Here is a tiny trained network, its code and every weight. The questions are about switching its units off for an input and a target symbol, where a switched-off unit gives its printed mean instead of its output.

import numpy as np


def w(rows, s, z=0):
    codes = np.array(rows[::2]) - 128.0
    scale = np.full(codes.shape[1], s)
    scale[-1] = z or s
    return codes * scale


def norm(h):
    return h / np.sqrt((h * h).mean(-1, keepdims=True) + 1e-5)


def f(y):
    return np.maximum(y, 0)


def softmax(a):
    e = np.exp(a - a.max(-1, keepdims=True))
    return e / e.sum(-1, keepdims=True)


def log_softmax(a):
    a = a - a.max(-1, keepdims=True)
    return a - np.log(np.exp(a).sum(-1, keepdims=True))


def net(x, mask):
    ids = ['βγδεζθλμστφω'.index(c) for c in x.split()]
    T = len(ids)
    res = E[ids] + P[:T]
    u = 0
    for l in range(3):
        r = norm(res)
        for j in range(2):
            rows = slice(2 * j, 2 * j + 2)
            q, k, v = (r @ M[l][rows].T for M in (Q, K, V))
            z = softmax(np.where(np.tri(T) > 0, q @ k.T / 2**0.5, -1e9)) @ v
            o = O[l][rows]
            res = res + np.where(mask[u + j], z, o[:, -1]) @ o[:, :-1]
        u += 2
        y = f(norm(res) @ A[l][:, :-1].T + A[l][:, -1])
        res = res + np.where(mask[u : u + 4], y, B[l][:, -1]) @ B[l][:, :-1]
        u += 4
    return log_softmax(norm(res)[-1] @ U[:, :-1].T + U[:, -1])


Q, K, V, O, A, B = {}, {}, {}, {}, {}, {}
E = w([
[148,101,84,85,122,101],'β',
[242,49,87,163,30,107],'γ',
[170,76,64,140,120,90],'δ',
[171,125,66,150,100,161],'ε',
[172,119,138,74,113,74],'ζ',
[179,171,90,144,134,64],'θ',
[180,148,95,78,97,61],'λ',
[181,95,26,89,96,28],'μ',
[118,218,138,160,163,186],'σ',
[200,71,182,120,165,1],'τ',
[102,106,115,119,187,183],'φ',
[134,222,28,115,117,159],'ω',
],0.0035)
P = w([
[244,66,194,163,112,19],'0',
[218,83,116,35,183,171],'1',
[129,75,104,138,162,42],'2',
[178,64,224,2,72,100],'3',
[201,113,83,43,194,199],'4',
[102,78,119,141,144,39],'5',
[111,72,224,8,66,94],'6',
[189,139,97,54,181,207],'7',
[92,76,138,167,105,34],'8',
[88,91,225,11,38,132],'9',
],0.004)
Q[0] = w([
[60,153,153,118,135,178],'L0H0',
[203,122,167,192,86,132],'L0H0',
[218,85,103,2,86,188],'L0H1',
[113,169,150,156,145,241],'L0H1',
],0.0088)
K[0] = w([
[174,135,83,132,169,163],'L0H0',
[251,114,211,161,47,104],'L0H0',
[30,142,127,133,85,149],'L0H1',
[153,215,124,152,189,218],'L0H1',
],0.012)
V[0] = w([
[171,88,174,130,76,169],'L0H0',
[147,135,31,86,201,190],'L0H0',
[93,105,189,110,224,185],'L0H1',
[195,4,120,103,122,26],'L0H1',
],0.0027)
O[0] = w([
[86,149,98,133,187,120,146],'L0H0',
[206,105,155,198,105,102,116],'L0H0',
[200,138,111,172,83,99,93],'L0H1',
[82,212,159,119,144,252,254],'L0H1',
],0.0034,0.0055)
A[0] = w([
[208,180,42,146,86,140,24],'L0N0',
[171,4,79,111,1,211,125],'L0N1',
[165,89,154,194,207,84,4],'L0N2',
[243,132,244,108,112,159,159],'L0N3',
],0.0031,0.0019)
B[0] = w([
[61,127,108,39,186,115,149],'L0N0',
[117,209,185,121,194,52,221],'L0N1',
[73,41,106,139,103,254,138],'L0N2',
[96,119,35,91,202,133,252],'L0N3',
],0.0037,0.0031)
Q[1] = w([
[162,126,35,211,115,122],'L1H0',
[98,100,173,173,75,83],'L1H0',
[171,127,79,167,174,163],'L1H1',
[157,73,108,247,131,125],'L1H1',
],0.012)
K[1] = w([
[254,133,98,81,172,170],'L1H0',
[139,124,145,153,190,115],'L1H0',
[153,119,148,75,164,165],'L1H1',
[209,120,107,118,164,146],'L1H1',
],0.014)
V[1] = w([
[124,28,237,73,177,204],'L1H0',
[140,239,189,166,161,171],'L1H0',
[94,205,2,88,110,167],'L1H1',
[56,129,138,209,210,207],'L1H1',
],0.004)
O[1] = w([
[169,122,183,186,42,136,250],'L1H0',
[176,245,152,171,204,125,106],'L1H0',
[89,197,95,174,44,57,222],'L1H1',
[254,91,78,163,122,129,178],'L1H1',
],0.0053,0.0023)
A[1] = w([
[165,76,64,152,196,153,191],'L1N0',
[97,118,128,253,146,152,2],'L1N1',
[60,81,157,253,123,58,254],'L1N2',
[217,153,148,148,125,227,198],'L1N3',
],0.0047,0.00081)
B[1] = w([
[192,214,108,84,140,88,193],'L1N0',
[66,192,91,62,196,254,164],'L1N1',
[116,90,60,122,227,67,212],'L1N2',
[163,148,195,75,116,116,251],'L1N3',
],0.0055,0.0028)
Q[2] = w([
[92,121,50,176,111,123],'L2H0',
[165,127,87,153,160,178],'L2H0',
[162,50,122,254,142,152],'L2H1',
[180,71,172,227,109,147],'L2H1',
],0.0097)
K[2] = w([
[170,161,108,117,76,128],'L2H0',
[158,102,111,88,85,193],'L2H0',
[212,140,93,9,104,139],'L2H1',
[250,125,136,34,57,143],'L2H1',
],0.011)
V[2] = w([
[81,150,73,100,131,253],'L2H0',
[172,147,158,110,136,135],'L2H0',
[185,131,99,148,95,156],'L2H1',
[160,166,109,27,70,112],'L2H1',
],0.0037)
O[2] = w([
[232,248,131,66,8,170,60],'L2H0',
[84,123,27,164,97,124,237],'L2H0',
[6,155,157,54,104,102,3],'L2H1',
[67,63,213,83,1,134,181],'L2H1',
],0.0027,0.0013)
A[2] = w([
[55,169,114,198,111,67,178],'L2N0',
[177,219,157,128,148,122,112],'L2N1',
[112,146,254,99,47,117,196],'L2N2',
[112,93,81,131,39,214,254],'L2N3',
],0.0057,0.002)
B[2] = w([
[222,126,227,145,86,186,189],'L2N0',
[33,56,116,169,86,117,252],'L2N1',
[100,168,121,253,178,138,231],'L2N2',
[146,10,42,175,120,191,180],'L2N3',
],0.0049,0.0034)
U = w([
[32,58,145,102,112,96,141],'β',
[91,122,179,195,171,114,96],'γ',
[203,124,167,192,66,175,104],'δ',
[93,189,172,122,61,102,251],'ε',
[166,70,200,152,160,187,135],'ζ',
[33,201,155,144,125,137,90],'θ',
[81,97,87,181,102,171,154],'λ',
[154,30,85,94,82,158,138],'μ',
[166,128,73,116,64,39,139],'σ',
[126,128,168,42,215,171,112],'τ',
[249,173,123,123,152,111,87],'φ',
[79,150,62,77,153,61,152],'ω',
],0.015,0.0027)

Each question gives the input, a string of symbols that net reads in full, and the target symbol t.
The units are the heads (2 rows each of Q, K, V and O) and the neurons (one row each of A and B). Each row of codes is followed by its name. A weight is (code - 128) times the scale printed after its matrix; where a second scale follows, it is the last column's (O, A, B and U).
mask holds one flag per unit, layer by layer, with each layer's heads first. A switched-off unit (its flag False) gives its mean, the last column of its rows in O or B, instead of its output. The means were averaged over made-up inputs and are rounded, as every weight is.
A unit's drop is (log p(t) with every unit on - log p(t) with that unit switched off) / (log p(t) with every unit on - log p(t) with every unit switched off).
The circuit of an input: a set's keep is (log p(t) with only the set's units on - log p(t) with every unit switched off) / (log p(t) with every unit on - log p(t) with every unit switched off). Starting from the 12 units with the biggest drops (on a tie, the unit counted first), units are removed one at a time, each time the one whose removal leaves the highest keep (on an exact tie, the one counted first), for as long as the keep stays at least 0.8.
units of the circuit, in order: the units of the circuit, biggest drop first
top k neurons: the k neurons with the biggest drops, biggest first
heads that matter: for each layer, one digit per head in row order, 1 if its drop is at least 0.15 and else 0, layers parted by /
input δ γ ω ε θ β ζ ω, target ω: heads that matter	11 / 01 / 00
input β ε φ ζ δ φ ε δ, target φ: units of the circuit, in order	L1N0
input ζ γ β ε ε σ ω, target φ: units of the circuit, in order	L1H1, L1H0
input σ σ ε λ, target σ: units of the circuit, in order	L1H1, L0N3
input ε γ τ, target β: units of the circuit, in order	L1H0, L0N2
input δ γ γ δ φ δ ω δ, target ω: units of the circuit, in order	L0H1, L1H1, L2N0
input λ β τ θ, target ζ: heads that matter	00 / 11 / 00
input β φ μ ω θ φ τ ε δ, target ω: heads that matter	10 / 00 / 00
input δ φ δ δ ε θ, target φ: heads that matter	01 / 01 / 00
input β λ δ δ θ δ φ τ, target φ: units of the circuit, in order	L0H1, L1N0
input θ ω δ ε δ, target ε: top 3 neurons	L2N1, L1N3, L2N3
input ζ ε δ θ, target μ: units of the circuit, in order	L1H0, L0N1
input ω θ μ θ β ε γ σ β δ, target λ: units of the circuit, in order	L2N2, L2N3
input γ ε θ ε ε, target θ: heads that matter	00 / 11 / 00
input ω σ τ γ δ λ ζ, target θ: units of the circuit, in order	L2N2
input β θ β τ δ φ ε, target δ: units of the circuit, in order	L1H1, L2N2
input θ φ ε σ γ, target σ: top 2 neurons	L0N1, L0N3
input γ τ δ φ τ, target φ: heads that matter	01 / 10 / 00
input φ ε ω, target δ: heads that matter	00 / 01 / 00
input δ θ λ γ δ γ β θ, target θ: top 2 neurons	L0N1, L1N3
